(in the rows, 128 means zero)
Each row has a class, written after it, and each block has its own classes.
[116  69  78 112 153  58 180 128 103 151 172 150 159 106 180 131 118 117
  83 161  99 133 141 149 163 133 109 125  72 106 110 128]	<96>
[139 116 112 157 126  67 150 145 153 130 158 140 125 151 123 138 115 131
 151 143 153 140 188 119 142 140 126 142  99 151 121 145]	<59>
[109  31 157 130 156  66 114 165 133 167 127 181 107 103 168 179  69 139
  58 120  56  88 116  73 163 125  57 116  88 132  92 155]	<156>
[151 106  76 127 112  68 141  85 129 154 182 164 136 112 171 160 112 132
 121 149 149 155 132 143 190 116  97 132  76 139 120 147]	<159>
[152  84 140 109 121  98 141 145 152 117 119  90  76 145 136 103  88  76
  68 126 107  92 109 140  88 117 119 131 178 140 151 124]	<44>
[157  26 181 165 184  40 164 159 158 151 141 133 101 151 144 150 136 129
  72 110  97 105 119  84 131 127 135 133 121 126 131 127]	<59>
[137 131  76 125 143 131 125 135 160 159  70 166 135 152 119  98 152  90
  99 154 100 145 106 186 187 141 100 126  94 119 122 127]	<44>
[153  73 109 207 144  96 139 141 172  92  83 143 130 128  98  96  85  79
  88 106 117 158 159 186 236 144 102 162  91 121 120 152]	<159>
[192  85 103 111 152  79 145 158 155 135 157 118 112 125 153 215 165 156
 124 141 141 132 103 103  67 103 163 131  92  77 164 140]	<158>
[132  97  69 158 200  68 202 142 100 164 102 125 151 168 133  81 164 111
 110 177  89 147 129 146 219 149  91 124  95 145 100 113]	<154>
[114 106 107 104 122 120 148 143 102 167 132 104 126 134 156 133 121 115
 125 146  73 115 137 140 125 142  96 116 131 124 148 115]	<159>
[126 143 166 173 173 130  84  81 145  97 180 166 158 126 170  71 124  84
  70 127 144 155 107 123 162 147 147 130 105 121 137 173]	<94>
[129  84 126  82 101 135 166 129 152 157 100 111 104 151 130 144 121 129
 144 146 102  74 116 128  84 126 134 133 151 121 146  76]	<44>
[145  83 137 134 176  88 143 137 168 151 167 154  58 138 163 137 132 121
 100 121 123 124 122  98 127 125  92 121 120 146 129 160]	<44>
[169  66 159 192 124  50 186 173 151 127 165 170  78 175 164 192 113 127
  88 170 110  81 123 104 106 136 167 136  65 128 120 181]	<59>
[131 105  82 113 114  76 155 165 153 130 153 160 132 100 138 152 134  99
  94 154 183 148 141 191 115 115 126 141 117 133 117 183]	<154>
[158 113 129 120 127 121 127 146 147 170 100  99  99 137 115 119 117 112
 109 156  87 103 105 141  79 128 148 117 130 112 124 151]	<162>
[122  18 117 162 195  66 171 166 134  92 140 123 106 105 137 113 153  95
  46  87 126 166 129 209 188 140 110 122 121 141 135 144]	<96>
[116  43 155 107 125  91 160 127 102 132 140  88  79 117 128 129  90 116
 107 142  91  75 111 140 121 132 127 133 123 151 105  87]	<96>
[154 113 107 142 130  36  65 141 133 135 160 158 127 160 153 144  90 103
  92 148 123 145 130 116 139 127 134 105  93 153 125 186]	<59>
[123 112 142  87 153 115 138 119 113 178 143 136 126 125 170 166 101 131
 106 151  90  93  92  96 109 134  87 131 132 132 147  79]	<158>
[182 102 101  92  99  77 114 168 163  97 114 121 147 132 132 172 141 112
  90 124 155 120 123 160  37  91 150 134 118  76 156 180]	<94>
[165  78 120  89 199  47 132 136 153  93 144 106 137 137 116 109  66 120
  94 147 112  97 108 151 153 120 144 168  97 116 115 140]	<162>
[110  57 126 141 221 127 207 147 132  98  99 158 134 136 157 108 213 126
  83 114 135 114 130 159 136 130 142 123  89 116 111 111]	<96>
[132 126 143 122 123 129 128 140 147 141 139 106  57 125 143 122 128 129
 106 129 108 100 107 175 118 117 122 135 110 122 129 134]	<44>
[111  98 109  82 184 105 202 135 117 133 116 112  84 125 124 107 140 105
 104 113 118 120 128 189 110 135  61 135 152 163 121  93]	<96>
[161  94 115 145 129  44 158 163 112 151 149 143 127 157 165 149  99  73
  37 201  71 106  85 121 144 138 117 132  78 116 121 144]	<59>
[138 131 124 140 184  99  82 155 164  93 137 151  86 147 136 107  95  84
  87 157 102 129 119 120 160 141 124 127  60 126 115 197]	<156>
[146  32 109  67 120  81 105 131 138 165 166 152  99  87 139 173  96 102
  87 144 118 116  67 103  85 114 111 111 164 147 121 146]	<44>
[130 119 105 165 123 139 128 119 115 126 114 163 158 132 156 134 112  85
  87 177 125 129 106 118 160 147 122 117 106 147 131 113]	<158>
[148  72 140 151 106 115 135 174 132 143  78  96 108 144 100 130 105 110
  90 133  85 101 120 162 106 137 138 111 153 146 129 144]	<162>
[132 108  96 140 149  80 163 121 140 173 168 128 106  85 171 131 131 104
  78 165 119 146  93 165 171 115 107 142  77  87 108 137]	<154>
[136 149 104  87 119 126 134 136 113 173  83 106 158 163 116 117 122 123
 149 129  74 118 161 134 108 138 100 128 145 117 148 106]	<159>
[145  78 116 148 139  52 132 138 162 124 147 192 137 146 134 127  79  59
  68 169 119 143 113 163 203 166  67 148  95 158 129 180]	<94>
[171  76  73  94  97  71 148 146 132 130 129 134 186 123 126 120 139 100
  68 180 129 122  99 168 145 111 170 143 105 102 123 135]	<44>
[156  32 131 150  83  56  84 117 146 116 154 140 159 130 150 178  92 121
 104 134 131 130 115 110 153 122 152 116 100 115 146 150]	<94>
[136  99 121 113 173  76 166 136 107 146 102  71  88 173 114  93 121 128
 133 157  82  89  97 174 147 131 139 134 126 147 118 102]	<154>
[129 117 127 106 118  87 126 166 103 168 162 100  95 140 140 131 128 108
 111 178  72 114 105 161 126 153  82 120 106 140 136 156]	<94>
[167  53  84 113 133  55 163 149 165 148 112 127 156 118 126 121 151 110
 109 177 129 117 124 146 132 113 125 147  73  84 111 146]	<94>
[125 101  56 100 190  90 179 149 116 104  94 127 150 125 135 132 154 117
  91 105 142 152 108 211 134 109  92 127 155 130 132 118]	<154>
[112 111 131 111 139 155 144 146  88 123  52  96 134 165  91 105 136 132
 150 127  73  86 131 172 148 146 115 131 138 155 121  84]	<159>
[152  50 123 137 136  62 170 136 205 138 119 165 115 145 163 152 112  82
  79 113 144 130 181 101  97 122 116 131 114  96 151 138]	<96>
[127  91 147 103 175 121 163 165 131 151  92 104  75 142 128 143 131 140
 133 137  95  73 114 135  95 132  93 137 135 149 136  89]	<158>
[146  39  87  91 142  72 169 136 172 147 108 136 116 120 142 187 136 101
 103 110 137 140 148 100 107 109  68 126 117 104 137  86]	<96>
[158 137 140 187 123 131 153 140 119 141  96 111 108 172 132 139 115 132
 121 118 100 126 142 126 102 146 131 114 153 144 166 123]	<158>
[160  70 116 165 144  78 144 103 140 133 116 139 152 133 140 105 108 123
  92 102 110 140 132 167 179 124 151 134 121 118 138 148]	<159>
[127  71 138 131 180  90 118 158  90 187 127 143 144  64 176 134 152 142
  25 147  67 106  60 151 173 110 101 128  68  97  95 124]	<158>
[116  63 119 118 205  64 135 165 149 120  95 177 160 183 140 121 121  78
  85 162  97 108 121 110 183 155  97 130  99 153 123 107]	<59>
[113 137 109 145  93 122  92  95  85 137 138 180 201 137 151 132 100 152
 134 147 106 128 142 167 207 144 159 125  71 138 113 147]	<159>
[146  91 151 118 183  98  51 121 199 131 116 147 151 140 122 103 133 104
  95 129 139 140 114 128 183 128 162 133  82 113 126 144]	<162>
[134  87 109 147 172  80 178 134 143 113 145 121 106 142 135 107 138  82
  93 130 145 152 122 151 139 141 102 124 159 170 142 118]	<59>
[141 110 105  94 114  97 161 163 145 159 101  85 121 133 149 137 127 118
 105 139 116 107 136 182  78 118 121 128 155 114 182 102]	<158>
[152 130 130 162 112  96 127 130 151 119 144 139 153 133 127 110 158 100
  80 138 163 156 126 174 134 127 184 134 115 125 138 150]	<59>
[129 150  74 124 147 101 160 163  93 150  98 104 123 170 115 114 128 106
 127 163  81 135 126 184 139 150 102 121 130 140 128 134]	<154>
[155  57  97 134 191 109 172 109 104 115 111 126 149 107 129 130 110 147
  93 136  90 107  58 149 135 118 159 128 116 106  96 121]	<162>
[108 155 119 126 129 128 139 141 106 161 103 122 106 145 118 110 121 110
 120 156  93 119 109 198 148 147 108 130 124 150 114 125]	<154>
[149 144 116 137  93 134 136 134 131 111 104 124 114 167 103 147 111 103
 121 131 125 140 136 114 108 143 115 110 159 168 147 135]	<156>
[162 101 128  59 164  43 148 167 125  98 173 104 129 162 129 137 157  97
  74 147 146 124 135 143 109 125 139 147 107 138 146 135]	<96>
[146 127 154  91 134  96 165 118 117 161 126  93 102 153 114 100 126 100
  92 125 102 113 130 144  87 138 118 136 160 145 140  99]	<96>
[145 121 121  84 156  97 182 130 113 157 104  90 124 167 148 128 139 149
 132 115  85  90 145 133 109 115  96 139 136 118 150  90]	<159>
[142  41 105 126 242 116 198 166 107 134  67 119 143 105 139 124 161 126
  58  97  70 119  66 159  96 126 108 119 174 101 146  97]	<158>

Next block, with new classes.
[ 73 167 119 125 180 109 135 173 127 122 137 124 102  98 109  39 139  74
 134 131  93 100 113 183 116 117  74 154 150 100 167 155]	<146>
[167 147 109 101 139  69 137  79 141 110 113 113  76  96  57 114 126 196
 129 163 215 146 162 115 103 127 111 126  76 142 150  93]	<5>
[123  93  67 107 139  96 142 133 100 127 105  83 134 110 110 125 100 133
 100 115 146  99 103  81 142 127 140 130 125 109 117 138]	<5>
[155 146 103 108 137  90 115 141 175  83 125 125 106 109 117  78 163 167
 149 127 142 113 132  99 112 165 105 143 140 119 148 128]	<146>
[140  98  79 115  84 169 148 141 114  71 183 101 170  63 118 136 154 117
 154 106 129  59  63 132 149 136 136 118 115 111 122 159]	<146>
[ 73 144 158 153 158 143 122 145 143 117 168  58 105 104 124  85 121  88
 104 181  91 104 148 184 122 121  94  99 139 119 130 147]	<100>
[ 96 156 145 108 197 115  93 141 133 141 114 188 195 167 131  81 120 135
 122 157 126 158 129 105  87 117 135 131 121 127 118 159]	<83>
[128  73 133 139 125 191  96 124 148 138 157 119 127 120 134 141 123 119
 168 153 119 141  59 105 109  75 137  91 185  87 109 146]	<5>
[ 70 137 142 141 145 125  80 155 119 141 128  84 161 127 152  64 119 106
  98 136  81 109 121 104 101 136 144  14 143 147  74 144]	<164>
[108  98 135 148 144 100 105 123 119 127 130  79 131 141 174 145 117 131
 119 112 115 112 137  73 135 140 129 151 151 133  97 141]	<135>
[123 181 103 110 105 153 133 150 103 124 114 145 158 159 136 108 144 108
  85  95 123 129 105 116 100 110 130  83 117 121 122 134]	<164>
[ 68 124 101 127 163  89 122 149 118 168  83 140 130 136 113  92  91 124
 119 107 137 140  98 121 117 169 114 109 134 147 117 112]	<83>
[131  90 141 143 163  86  97 176 135 107 150  51  60 124 130 126 148 127
 175 104 103 134 144 155  97  77  88  83 186  87 114 123]	<164>
[124 191 138 125 109 102 144  84 107 126  49 124  65 143 101 100 135 137
 105 125 165 153 121 129 116 119 117  63 103 155 120  84]	<63>
[117 127 123 141 128 100 147 110 140  95  91  80 102 128 109 140 113 159
  70 134 115 111 159 101 128 153 132 112 121 122 104 125]	<100>
[103 153 132 126 126 130 130 103 120 102  96 105 127 123 113 103 147 126
 101 123 128 113 136 124 134 113 141 133 105 123 116 132]	<146>
[ 81 114 101 139 158  96 127 156  71 144  95 103 123 147 138 114  83 130
  96  99 110 110 109  94 128 142 130  98 151 127  89 129]	<164>
[ 75 134 174 142 152 123 125 113 126 113 122  41  60  93 121 124 116 103
 106 190  95  86 137 110 155  76 108  26 131 150 118 131]	<63>
[158 149 191 118 129 139 151 112 160 114 132 159  88 123  86  93 136 154
  98 185 196 142 129 192 128 140 130  63 100 130 116 119]	<100>
[107 151 133 129 152 133 146 126 127 130 120 140 127 119 114  71 128 130
 108 144 144 112 115 146 131 146  96 171 123 124 149 137]	<146>
[ 83 124 128 138 133 134 122 121 139 154  88 125 185 143 134  84 127 126
 111 136  99 137 112  89 101 137 150  85 141 134 107 151]	<135>
[130 166 125 100 141 137 129 147  99 127 144 136  60 119 127 132 145 134
 140 146 210 117 130 146 140 109 113  86  97 122 140  86]	<164>
[ 72 173 105 121 101 130 122 115 110 107 119 131 169 137  83 111 124 134
 139 140 166 105 116 118 150 148 166  71  79 181 118 102]	<6>
[110 149 205 138 152 109  88 114 135  75 119  70 142 158 135  99 166 101
 102 127 121  99 126 137 124  83 117  74 141 128  87 137]	<6>
[ 84 167 180 154 150 146  96 122 169 154 118 131  87 153 105  23 120 134
 152 194 100 177 147 173 103 112 132  61 170 150 143 122]	<63>
[ 50 125 112 151 139 106  94 142  83 134 117  41 102 137 166 123  98 118
 137 134 156 100 119  97 132 151 127 114 134 131  60 101]	<100>
[132 201 106 118 128 156 120  92  85  85 112  92  31 177 161 127 126 139
  77 107 160 125 140  96 127 104 118 152 146 117 141  87]	<164>
[ 91 134 112 119 139 121 137 157  94 100 135 116 173 154 116 150 109 122
 108 134 119 100  92 112 142 137 142 106 118 134  94 160]	<100>
[105 166 100 117 133 142 130 145 103  94 121 100  69 196 148 183 131 127
 109 112 162 120 139 124 180 128 142 179 133 115 136 101]	<100>
[165 101  89 115  85 180 118 162 161  93 206 175 148 135 114 144 136 139
 229 143 157 137  98 127 137  95 161 133 152  98 149 136]	<6>
[ 73 137 144 133 175 133 107 172 132 161 137 154  95 132 140  85 131  95
 175 151 144 131  93 154 142 124  94 144 157 115 138 128]	<146>
[119 186 110 104 127  74 139 117 131 106 105 107  82 116 134 150 146 105
  94 123 139 108 142  58 115 112  91 102  99 145 144 123]	<135>
[115 139  62 142  84 197 175  79 121 109 103 162 169  62  46 105 148 139
 159 132 141 117  98 203 144 184 168  67  80 124 157  86]	<6>
[144 124  82 157 133 160 134 140 135 142 149 139 125 118 115  71 112 114
 123 104  45 179 141 203  96 165 119 113 170 102 161 139]	<164>
[105 180  81 109  84 199 155  61 104 116  76 148 131 142 101 190 137 146
 108 119 186 141  91  82 113 100 134 123  75 137 146  79]	<83>
[104 149 150 136 107 125 132 114 142 111 124 123  85 123 114 147 152 121
 126 106 123 119 142 142 126 104 141 109 129 131 134 120]	<135>
[107 194 147 114 108 121 138 116 134 130 116 163 102 129 109 118 163 125
 125 119 180 126 136 149 115 120 129 114  93 147 146 105]	<135>
[175 100 170 129 145  79 144 118 165 117 137 181 117  93  96 148 134 192
 126 111 172 126 161 158  97 134 103 176 107 109 130 124]	<83>
[155 176 137 116 123 121 130 100 131 122  92 142  85 134 101 126 165 201
 133 136 225 143 128 124  95 154  98  76  91 149 134  58]	<164>
[113 114 164 127 132 134  97 170 137  76 201 102 197 130 145 111 140  92
 142 143  96  70 140 121 130  48 152 131 141  96 102 192]	<6>
[162 113  96 113 125 122 135 133 139 113 136 150 150 143 101 126 114 131
  94 101 102 141 107 121 127 126 151 145 147 109 140 164]	<5>
[151  93 122 140 113 169 106 108 137  78 205 101 103 103 150 227 124  98
 144 106  80 131 111 123 127  82 107 134 149 110 130 149]	<83>
[ 90 197 135 116 118 126 137  95 109 103  78 117  49 174 129 186 157 129
 105  96 181 111 114  89 149 100 121 136 120 147 144  82]	<135>
[141 125 123  96 152 130 148 150 159  83 128 140 142 132  96  82 152 177
 124 148 165  83  91 113 158 163 127 137 138 130 153 146]	<146>
[125 151 127 151 124 141 135 121 135 120 140 160  89 138 109 129 111 149
 144 143 135 159 139 166 101 136 117 161 137 106 131 118]	<100>
[ 82 147  95 109 149  95 107 140 111 126  98 156 146 129 111 157 120 106
 133 109 103 145 128  94 106  96 151  86 100 126 105 135]	<83>
[113 121 113 116 177  45 111 149 120  99 117  95  60 109 122 126 108 123
  98 100 116  78 119  87 134 123 114 135 164 108 116 141]	<5>
[143 142 148 112 136 163 101 152 151  83 225 149 131 146 129  96 142 147
 189 173 160 122 124 135 123  81 122 200 146 115 156 166]	<146>
[125  72 101 151 111 145 172 152 135 133 128 109 159 101 120 155 105 111
  95 126  71 123 138 148 138 133 141 125 130  79 111 164]	<100>
[ 84 169  86 102 135 128 120 159 119 129 149 129 112 130  94  70 118  89
 119 121 128 118 118 167 134 109 153 128 130 123 160 138]	<5>
[ 50 104  83 155 147 156  96 111 107 163 109  97 179 113 158 128  92 120
 127 129  97 128 114  89 123 170 141 119 125 139 100 117]	<83>
[185  58 136 163 128 147 119 135 133 106 155  75 107  81 169 174 172 122
 130  77  69 124 180 183 123 102 129 124 153  44 106 135]	<164>
[147 165 117 134  80 122 140  64  99  47 110 104  80 127  93 172 161 171
 140  73 203  92 127 149 150 139 139 152  97 137 124  61]	<6>
[168  68 110 133 137 137 135 183 100 119 158 133 155 119 178 170 136 141
 140  78 130  82  67 100 118 132  93 145 173  70 103 149]	<164>
[127  50  95 126 113 150 100 169 147 114 210 136 109  79 168 130  81 137
 165 123 124  84 129  92 133 109 175 169 171  78 104 160]	<83>
[109  97 132 155 146 188 127 111  84 135 140 102 143 118 143 133 107 142
 126 152 120 118 104 121 112 100 124 105 146  98 102 133]	<164>
[145 194 102  92 111  77 128  95 149 129  98 125 143 125 102  51 147 158
 108 150 198 156 143  96  95 194 124  56  67 193 137 101]	<135>
